(in the rows, 128 means zero)
Here are made-up objects, facts about them, and rows of numbers that follow some of those facts. Name the object behind each unnamed row.

Facts:
betu	Ψ	a; bilos	Ψ	e; bipo	Ψ	c; bove	Ψ	d; brafo	Ψ	a; bravar	Ψ	g; brider	Ψ	a
briklak	Ψ	a; brobi	Ψ	a; brodreko	Ψ	e; buflo	Ψ	a; deflur	Ψ	b; difil	Ψ	b; distol	Ψ	g
dobu	Ψ	c; dodok	Ψ	a; drari	Ψ	g; dreskom	Ψ	c; drife	Ψ	a; drike	Ψ	b; drimuk	Ψ	g
dritribir	Ψ	d; dritris	Ψ	c; drorem	Ψ	e; drostin	Ψ	a; drunis	Ψ	e; faka	Ψ	a; fazagron	Ψ	c
fedro	Ψ	b; fibe	Ψ	a; firan	Ψ	b; fliskam	Ψ	g; flitrin	Ψ	a; flokizok	Ψ	a; futris	Ψ	a
gade	Ψ	g; gado	Ψ	d; gagruk	Ψ	a; gifal	Ψ	a; ginogril	Ψ	b; goklim	Ψ	a; gopa	Ψ	a
goplolas	Ψ	a; gotun	Ψ	d; grevipluk	Ψ	g; gritu	Ψ	a; grogenus	Ψ	c; groni	Ψ	b; guven	Ψ	b
kasku	Ψ	a; kebre	Ψ	a; keflon	Ψ	b; kenis	Ψ	a; kibem	Ψ	a; kiklen	Ψ	a; kisegik	Ψ	b
klafamol	Ψ	b; klezil	Ψ	b; klinovu	Ψ	a; klistim	Ψ	a; klusti	Ψ	b; klutro	Ψ	a; kudun	Ψ	a
kufe	Ψ	a; ladralok	Ψ	a; lage	Ψ	e; legrego	Ψ	b; leski	Ψ	a; loplol	Ψ	e; luzen	Ψ	a
mapla	Ψ	a; mudes	Ψ	b; munuso	Ψ	d; musim	Ψ	d; naklum	Ψ	a; nedram	Ψ	a; negi	Ψ	a
nekli	Ψ	e; nopli	Ψ	f; pafom	Ψ	b; pegra	Ψ	b; pezu	Ψ	a; plepo	Ψ	a; pligragra	Ψ	f
plupi	Ψ	b; popo	Ψ	c; porar	Ψ	a; puske	Ψ	b; rafafin	Ψ	a; razen	Ψ	a; revi	Ψ	a
rofin	Ψ	c; ruflumom	Ψ	f; runu	Ψ	c; saben	Ψ	b; setel	Ψ	d; setrimak	Ψ	f; sibok	Ψ	e
skidri	Ψ	a; skidul	Ψ	e; skogaman	Ψ	b; skoger	Ψ	a; skuvol	Ψ	c; staskol	Ψ	a; stogen	Ψ	g
stutrizim	Ψ	c; tazus	Ψ	a; tograbra	Ψ	b; traplor	Ψ	b; trastel	Ψ	a; trekli	Ψ	a; tristar	Ψ	c
trodris	Ψ	c; troklir	Ψ	b; trozefle	Ψ	e; trudribrir	Ψ	a; truplur	Ψ	d; tukes	Ψ	c; vadro	Ψ	a
vafus	Ψ	c; vedek	Ψ	a; vidir	Ψ	a; vova	Ψ	d; vupak	Ψ	c; vuvun	Ψ	d; zatre	Ψ	b
zesir	Ψ	a; zetra	Ψ	a; zise	Ψ	a; zunisas	Ψ	b; zuska	Ψ	d; zusko	Ψ	c; betu	β	distol
bilos	β	keflon; bipo	β	tristar; bove	β	tazus; brafo	β	goplolas; bravar	β	luzen; brider	β	brobi; briklak	β	gopa
brobi	β	trozefle; brodreko	β	klezil; deflur	β	gifal; difil	β	skuvol; distol	β	vidir; dodok	β	kebre; drife	β	gade
drike	β	legrego; drimuk	β	nedram; dritribir	β	betu; dritris	β	saben; drorem	β	dritribir; drostin	β	munuso; drunis	β	gritu
faka	β	setrimak; fazagron	β	zusko; fedro	β	dritris; fibe	β	flokizok; firan	β	vedek; fliskam	β	brafo; flokizok	β	flitrin
gade	β	buflo; gado	β	kasku; gifal	β	grevipluk; ginogril	β	tukes; gopa	β	brodreko; grevipluk	β	bove; gritu	β	negi
grogenus	β	klistim; groni	β	setel; guven	β	fliskam; kasku	β	runu; kebre	β	popo; keflon	β	drunis; kiklen	β	loplol
klezil	β	kiklen; klistim	β	pafom; klusti	β	skogaman; klutro	β	futris; kudun	β	klinovu; kufe	β	drorem; ladralok	β	klafamol
legrego	β	razen; leski	β	drike; loplol	β	zise; luzen	β	leski; mapla	β	mudes; mudes	β	tograbra; musim	β	stutrizim
naklum	β	zuska; negi	β	drimuk; nekli	β	plupi; nopli	β	ladralok; pafom	β	nopli; pegra	β	skidul; plepo	β	vadro
plupi	β	drife; porar	β	kenis; rafafin	β	stogen; razen	β	klutro; revi	β	bilos; rofin	β	nekli; ruflumom	β	plepo
runu	β	vuvun; saben	β	pegra; setel	β	staskol; setrimak	β	brider; skidri	β	bipo; skidul	β	bravar; skoger	β	trekli
skuvol	β	musim; staskol	β	porar; stogen	β	fedro; stutrizim	β	fazagron; tazus	β	vova; tograbra	β	ruflumom; traplor	β	vafus
trastel	β	naklum; tristar	β	zesir; trodris	β	gado; trozefle	β	trodris; trudribrir	β	ginogril; truplur	β	faka; tukes	β	rafafin
vadro	β	pezu; vafus	β	briklak; vidir	β	skoger; vova	β	traplor; vupak	β	deflur; zatre	β	rofin; zesir	β	truplur
zetra	β	kisegik; zise	β	revi; zunisas	β	fibe; zuska	β	kibem; zusko	β	zatre; betu	ρ	h; bilos	ρ	h
bipo	ρ	h; bove	ρ	h; brafo	ρ	h; bravar	ρ	i; brider	ρ	h; briklak	ρ	h; brobi	ρ	i
brodreko	ρ	i; buflo	ρ	i; deflur	ρ	i; difil	ρ	h; distol	ρ	h; dobu	ρ	i; dodok	ρ	h
drari	ρ	i; dreskom	ρ	h; drife	ρ	h; drike	ρ	i; drimuk	ρ	i; dritribir	ρ	h; dritris	ρ	i
drorem	ρ	h; drostin	ρ	h; drunis	ρ	i; faka	ρ	h; fazagron	ρ	h; fedro	ρ	i; fibe	ρ	i
firan	ρ	i; fliskam	ρ	h; flitrin	ρ	i; flokizok	ρ	h; futris	ρ	h; gade	ρ	i; gado	ρ	h
gagruk	ρ	h; gifal	ρ	h; ginogril	ρ	i; goklim	ρ	i; gopa	ρ	h; goplolas	ρ	h; gotun	ρ	i
grevipluk	ρ	i; gritu	ρ	h; grogenus	ρ	h; groni	ρ	h; guven	ρ	h; kasku	ρ	h; kebre	ρ	h
keflon	ρ	h; kenis	ρ	i; kibem	ρ	h; kiklen	ρ	h; kisegik	ρ	h; klafamol	ρ	i; klezil	ρ	h
klinovu	ρ	h; klistim	ρ	i; klusti	ρ	i; klutro	ρ	h; kudun	ρ	h; kufe	ρ	h; ladralok	ρ	h
lage	ρ	h; legrego	ρ	i; leski	ρ	h; loplol	ρ	h; luzen	ρ	h; mapla	ρ	i; mudes	ρ	h
munuso	ρ	i; musim	ρ	h; naklum	ρ	i; nedram	ρ	h; negi	ρ	h; nekli	ρ	i; nopli	ρ	h
pafom	ρ	h; pegra	ρ	i; pezu	ρ	h; plepo	ρ	i; pligragra	ρ	i; plupi	ρ	h; popo	ρ	i
porar	ρ	h; puske	ρ	i; rafafin	ρ	i; razen	ρ	h; revi	ρ	h; rofin	ρ	h; ruflumom	ρ	h
runu	ρ	h; saben	ρ	i; setel	ρ	h; setrimak	ρ	i; sibok	ρ	i; skidri	ρ	h; skidul	ρ	h
skogaman	ρ	h; skoger	ρ	h; skuvol	ρ	h; staskol	ρ	h; stogen	ρ	h; stutrizim	ρ	i; tazus	ρ	i
tograbra	ρ	h; traplor	ρ	h; trastel	ρ	i; trekli	ρ	h; tristar	ρ	i; trodris	ρ	h; troklir	ρ	h
trozefle	ρ	i; trudribrir	ρ	h; truplur	ρ	i; tukes	ρ	i; vadro	ρ	h; vafus	ρ	h; vedek	ρ	i
vidir	ρ	h; vova	ρ	i; vupak	ρ	i; vuvun	ρ	h; zatre	ρ	h; zesir	ρ	h; zetra	ρ	i
zise	ρ	i; zunisas	ρ	i; zuska	ρ	h; zusko	ρ	h

Named rows:
flokizok: [191 109 156 140 140 157 129 134 111 105 128 127 160 149 126 180 104 124
 104 143 130 127 146 134 112 162]
trastel: [ 98 143 108 141 130 120 141 132 158 147 153 114 109 127 134 104 173 127
 137  89 109 171 162  85 110 108]
truplur: [  6 164  86 121 113  96 127 111 148 148 133 124  85  84 127  88 171 137
 178 112 109 138 142 116 139 103]
nopli: [164 135 166 118 124 131 125 127  85 112 110 126 158 109 121 159 104 124
 130 145 117 109 108 160 151 128]
ladralok: [197 109 156 144 139 153 131 134 109 105 131 127 161 149 122 183 106 125
 104 145 129 129 143 137 117 162]
porar: [193 109 155 140 139 159 130 135 110 106 130 128 160 148 124 183 105 125
 105 144 130 127 147 136 115 165]
dreskom: [143 124 145 117 126 123 118 124  99 118 110 135 142 119 122 135 103 127
 129 155 140 100 104 165 147 125]
skuvol: [159 114 152 115 135 126 110 120 119 125 122 137 144 116 123 124  97 127
 135 143 136  89 107 164 148 118]
skidri: [163 115 149 140 141 164 128 131 108  99 129 130 157 137 124 186 100 129
 109 147 126 124 162 136 105 180]
vafus: [134 125 138 104 112 177 118 131  97 105 106 154 144 103 112 119 100 128
 116 148 150 106  89 158 136 111]
pezu: [213 108 161 158 136 151 136 134 105  99 133 125 156 141 115 189 111 135
 100 145 129 133 145 147 135 159]
bove: [130 132 142 110 113 189 117 126  98 109 111 158 145 106 107 139 101 128
 129 155 151 104  81 144 141 107]
zuska: [144 124 140 116 123 135 118 120 104 118 111 134 143 126 117 151 107 129
 137 161 138  99  96 158 153 125]
pegra: [ 37 160 100 137 126  74 135 130 154 165 130 116  76 132 151  47 159 129
 134 102 135 137 111  82 142  90]
loplol: [171 104 106  99 110 166 126 125 117 122 100 145 137 135 126 154  98 145
 110 149 128 105  82 158 136 159]
bilos: [177  98 102  98 111 152 126 124 122 125  98 136 136 144 130 155 102 145
 110 151 122 103  87 164 139 163]
goplolas: [190 108 155 141 140 160 130 134 110 105 129 127 161 150 125 182 103 125
 104 143 129 127 146 134 114 165]
popo: [ 54 157  99 119 117  79 131 122 147 158 134 122  89  98 130  61 174 128
 161 101 119 144 117 118 145  72]
razen: [176 119 156 146 148 169 132 136 105 112 124 118 158 165 139 170  99 127
  87 145 133 116 142 115 113 159]

Name these rows:
No name comes twice in this set of rows, the named rows included.
[ 44 163 102 116 111 116 129 125 142 153 135 138  91  82 124  54 170 129
 160  97 128 149 109 108 137  57] => vupak
[ 83 149 109 132 120 181 140 140 154 135 153 138 111 106 125  88 167 129
 128  81 121 177 147  72  97  91] => tazus
[164 117 133 121 124 139 123 119 105 129 115 146 137 125 127 171  96 140
 133 155 130 104  85 143 142 156] => lage
[ 58 169 115 115 115 103 136 125 135 153 133 115 106  88 134  75 169 126
 162  88  97 150 125 108 142  76] => pligragra
[ 69 145 108 116 126  89 119 118 172 168 149 126  92  93 133  44 165 129
 171  86 115 130 126 116 146  60] => stutrizim
[111 133 115 138 138 128 133 129 180 154 163 115 110 126 137  89 167 130
 141  77 104 158 167  85 110 103] => buflo
[ 34 170 102 127 127  92 134 126 140 169 126 110  87 115 148  49 168 130
 140 107 125 132 112  92 146  64] => dritris
[ 43 166  99 135 137 118 134 127 138 167 133 102  96 127 145  54 179 129
 128 110 124 137 134  87 134  56] => bravar
[159 121 144 104 138  97 116 122  96 128 112 129 164 149 120 169 121  97
 147 169 144 117 113 153 113 113] => distol
[198  93 123 115 126 180 133 140 127 102 113 119 158 165 127 162 106 129
  79 137 122 124 147 153 108 172] => revi
[111 128 133 117 123 137 116 115 102 112 110 136 139 113 118 160 103 133
 144 164 132  94 117 163 145 150] => vuvun
[208  98 163 136 149 168 120 130 137 116 142 130 164 147 127 162  97 126
 111 128 124 113 152 133 113 155] => drife
[100 131 138 120 127 120 114 117  95 104 111 137 135  99 121 152  99 132
 140 161 133  96 132 175 135 161] => trodris
[184 133 172 137 121 128 131 127  79 105 115 124 154 100 111 163 107 135
 126 146 118 115 107 172 172 124] => ruflumom

Now the same objects, written a new way:
Named rows:
klusti: [177 116 108 112 102 161 142 132 169  95 154 112 166 104 113  84 133 117
 104  68 155 153 117 137 134  97 139 154 183]
skuvol: [160 142  71 110 140 103 108 164 198  63 137  95 173 128 129 127 105 160
 112  98 116 226 108 144 160 135 157 139 142]
dreskom: [161 147  94  98 140  96 125 162 189  57 123  85 159 148 137 126 127 155
 111 102 120 213 107 145 151 131 155 146 141]
fliskam: [167 141  88 104 126 107 125 156 176  64 126  84 162 133 142 129 128 148
 108 103 119 203 106 159 156 137 164 144 154]
bipo: [156 141 102  93 166 109 125 155 185  56 122  80 165 138 153 127 122 147
 103 117 112 219 119 132 142 120 166 151 148]
ginogril: [171 132 109 119  92 159 136 134 180 111 165 102 158  93 109  77 138 119
 107  72 161 152 106 140 136  97 147 148 176]
betu: [179 129 111 130 112 108 135 159 144  84  89  77 166 156 131 129 134 162
 102  84 103 185 120 177 150 150 171 137 157]
kasku: [169 126 111 121 152 126 116 154 148  96 103  69 171 115 144 131 126 146
 104 125  98 195 130 150 136 134 194 139 170]
fedro: [168 138 110 123  87 158 134 135 184 118 169  99 156  91 108  74 140 120
 107  73 163 151 102 141 135  96 150 147 175]
vova: [160 130  97  51 131 125 155 139 151 125 179 104 149 173 140 100 146 146
 118 103 135 175 137  99  92 101  91 148 159]
zunisas: [177 116 109 112 102 161 144 132 169  94 152 112 167 106 112  84 133 118
 103  67 155 152 117 137 134  97 139 154 182]
trozefle: [157 117 137 111 153 153 157 131 175  89 150 108 174 108 125  82 122 125
  95  95 142 182 152  93 112  80 133 184 169]
drostin: [175 132 101 126 123 112 117 161 151  98 105  74 163 127 126 132 130 157
 113 108 106 189 118 164 145 145 182 132 161]
porar: [175 132 103 126 122 111 119 160 152  96 102  75 165 131 126 130 130 157
 110 104 105 189 120 166 145 146 181 133 160]
kiklen: [182 125  97  93 128  95 110 165 144  89 103  75 149 120 108 138 144 143
 132 133 117 179 118 158 138 149 180 132 163]
guven: [182 136  82 113 103 120 128 155 169  58 129  93 154 107 141 140 133 125
 104  93 131 197  84 169 161 130 177 140 182]
bilos: [175 131  95  90 130  73 130 158 178  36 121  90 148 111 105 135 135 127
 120 130 141 206 108 141 150 136 162 162 157]
difil: [181 132  61 126 105 127 111 155 179  65 143 101 167  86 133 142 114 131
 106  92 129 207  85 166 171 134 179 133 185]
dobu: [156 126 121  95 138 138 139 141 188  94 148 104 170 146 108  70 127 147
 110  75 143 170 140 114 123  98 117 161 141]

Rows to name:
No name comes twice in this set of rows, the named rows included.
[180 125 104  94  94 161 149 152 157 107 156 122 143 107 118 101 148 120
 119  70 154 154 108 128 123  91 130 153 188] => deflur
[163 141  85  86 131  84 152 137 161  65 136  77 167 199 171 134 127 160
  86  98 108 215 116 154 139 144 133 140 147] => dritribir
[188 133  77  81 107 106 122 162 161  53 127  95 137 100 125 150 148 113
 126 120 140 188  83 160 153 132 173 140 186] => klezil
[179 100 125  93 130 134 121 137 149 119 125  92 167 119  74  76 142 133
 129 110 143 131 154 129 113 119 145 148 163] => zise
[150 143 123 105 125 134 135 142 200 111 159  93 163 137 105  63 131 150
 114  79 150 168 128 117 125  98 125 154 134] => tukes
[154 137  85  78 174 102 133 130 164  77 150  69 172 160 185 136 119 144
  87 140 104 225 126 125 124 128 155 142 160] => gado
[164 103 141 119 159 171 130 128 147 132 128  87 186 112 120  75 125 136
 101 104 121 150 166 113 105  98 159 155 172] => brobi
[175 136  94  86 125  77 134 165 173  43 123  94 141 114 111 142 140 130
 125 129 139 208 105 138 146 132 157 162 160] => loplol
[164 153  70  57 131  87 143 162 151  91 154  86 136 175 171 158 144 158
 116 125 110 222 104 130 120 132 130 133 158] => bove
[182 131  95  93 121 101 115 174 140  99 104  80 141 124 117 145 149 150
 135 126 112 184 112 155 134 145 175 132 166] => gopa

Now the same objects, written a new way:
Some objects and their rows:
pligragra: [117 142  70 124  81 184  94 170 147 120 149 114 134 118 125 123 142 104
 139 121 152 126 121 118 125  25 158 173 124 145  77]
sibok: [140 169  76 105  84 178 115 208 160 110 142 108 149  86 115 117 135  86
 140 110 160 127 130 141 142  28 142 200 150 161 107]
nopli: [ 98 102  80 134  79 189 108 174  99 119 144 105 131 114 108 143 143 124
 159 135 116  97 128 129 121  26 172 162 124 166 137]
deflur: [149 140  66 121 108 179  93 168 158 111 150 160 138 117 100 122 143  84
  93 111 145 125 147 104 141  46 127 138 122 154  93]
kudun: [124 126  94 139  74 177 151 164 110  99 151 138 119 107 110 150 145 101
 131 116 112  67 136 129 118  71 124 125 131 163 157]
trastel: [138 167  88 139  83 173 141 160 153 103 161 142 126 115 124 127 143  84
 108 101 149 101 124 125 127  69 112 140 126 139 101]
tukes: [138 145  87 138  69 162 132 172 165 113 159 139 128 100 130 133 147  93
 118  94 151 123 137 103 117  65 127 141 139 139  94]
skuvol: [130 130  86 126  83 175 128 168  97 105 153 147 108 105 117 142 138 106
 154 119 123  70 134 123 119  65 143 112 135 158 145]
plupi: [145 127  91 117 111 176 116 179  97 103 151 164 112  84 104 140 135 104
 148 120 126  65 134 114 130  44 150 107 128 170 152]
klusti: [146 150  87 132 105 167 116 174 154 105 158 154 138  98 104 126 142  85
 105 109 156 109 125 106 139  43 132 142 122 150 103]
keflon: [131  89  91 125  83 160 136 147 124  91 170 163 144  84  92 150 154  81
 138 135 115  40 132 111 145  43 148 129 131 185 152]
trozefle: [148 174  85 100  72 180 121 217 163  98 120  97 141  95 102 124 126  84
 138 135 178 129 108 136 125  31 126 204 144 174 115]
skidul: [129 113  92 110  62 177 136 226 135 113 131 100 142  54 113 149 143 113
 165 107 117 110 160 125 120  33 156 184 168 185 162]
gagruk: [124 126  95 139  72 176 152 164 111  99 152 139 119 107 111 150 146 101
 131 117 112  66 136 128 118  72 124 125 131 163 156]
drorem: [114 161  75 110  63 167 117 235 108 103 133 100 149  78 101 145 146 113
 142 129 117  76 142 145 138  28 165 198 145 168 166]
pafom: [128 111  97 141 102 169 129 177 107 103 152 144 135  93  88 146 142 104
 126 125 120  79 132 116 136  44 145 130 122 172 162]
luzen: [128 111 103 141  59 171 162 178 130 106 149 137 117  82 123 159 152 109
 134  98 106  82 155 108 104  74 126 123 146 165 155]
puske: [147 150  86 131 104 166 115 174 155 104 158 155 137  97 105 127 141  84
 105 110 157 108 124 105 139  42 132 142 123 152 103]
kisegik: [131 111  94 134  97 169 127 179 110 101 149 148 132  90  90 148 143 102
 127 126 120  74 134 111 132  44 144 128 125 174 159]

Which object is each row?
No name comes twice in this set of rows, the named rows included.
[134  90  67 118  96 184 101 163 119 107 144 161 135 112  85 144 148  95
 114 130 103  84 164 108 138  49 139 123 128 182 145] => traplor
[116 117  90 145  76 170 138 166 104 106 154 131 126 114 105 147 144 107
 137 122 118  81 132 126 124  64 138 130 130 160 154] => grogenus
[142 145  57  90  78 184 101 182 171 109 149 123 158  98 111 114 143  72
 137 116 147 118 147 139 153  30 139 197 153 171  94] => brodreko
[135 144  84 141  77 167 111 176 154  85 131 127 100 109 108 134 148  69
 109 127 181 115  97  96 136  66 124 148 126 166  97] => truplur
[125 147  79 118  69 186 100 181 150 108 126 104 126 127 113 130 135 101
 136 146 169 128  99 113 107  27 142 177 119 159  86] => setrimak
[140 149  76  99  71 169 126 177 172  98 164 121 161  79 116 118 144  65
 151 120 157  92 123 142 156  26 146 202 154 171 102] => drunis
[148 173  79 121  94 173 115 162 138 109 163 155 111 111 133 118 134  88
 137 101 162 102 122 119 126  62 131 123 131 134  87] => stutrizim
[124 121  83 112  76 171 119 194 108 125 147 119 163 109  92 141 128 125
 161 138 121  99 140 135 114  23 161 163 136 162 156] => fliskam
[119 126  97 147  78 176 154 162 107 101 155 134 122 110 108 148 144 103
 130 115 113  70 132 133 123  70 124 128 128 162 160] => ladralok
[126 118  98 140  65 173 157 172 121 103 149 138 118  94 117 155 149 107
 132 107 109  76 147 117 110  73 125 124 139 164 156] => trudribrir
[143 153  94 139  70 168 149 170 170 108 158 143 124  93 134 134 148  91
 111  86 144 113 140 108 114  71 113 138 140 140  99] => rafafin
[123 111  97 134  62 166 163 141 120  89 170 149 129  98 112 151 153  85
 142 124 110  36 128 129 128  69 128 127 135 171 153] => nedram
[136 166  90 144  86 173 144 157 151 103 164 140 128 117 122 125 142  85
 108 100 150 103 121 129 130  68 112 141 124 138 103] => klistim
[131 121  50 132  90 180  79 154 157 102 147 149 110 124 114 122 159  67
  98 107 149 126 145  98 158  69 133 140 132 161  75] => vova

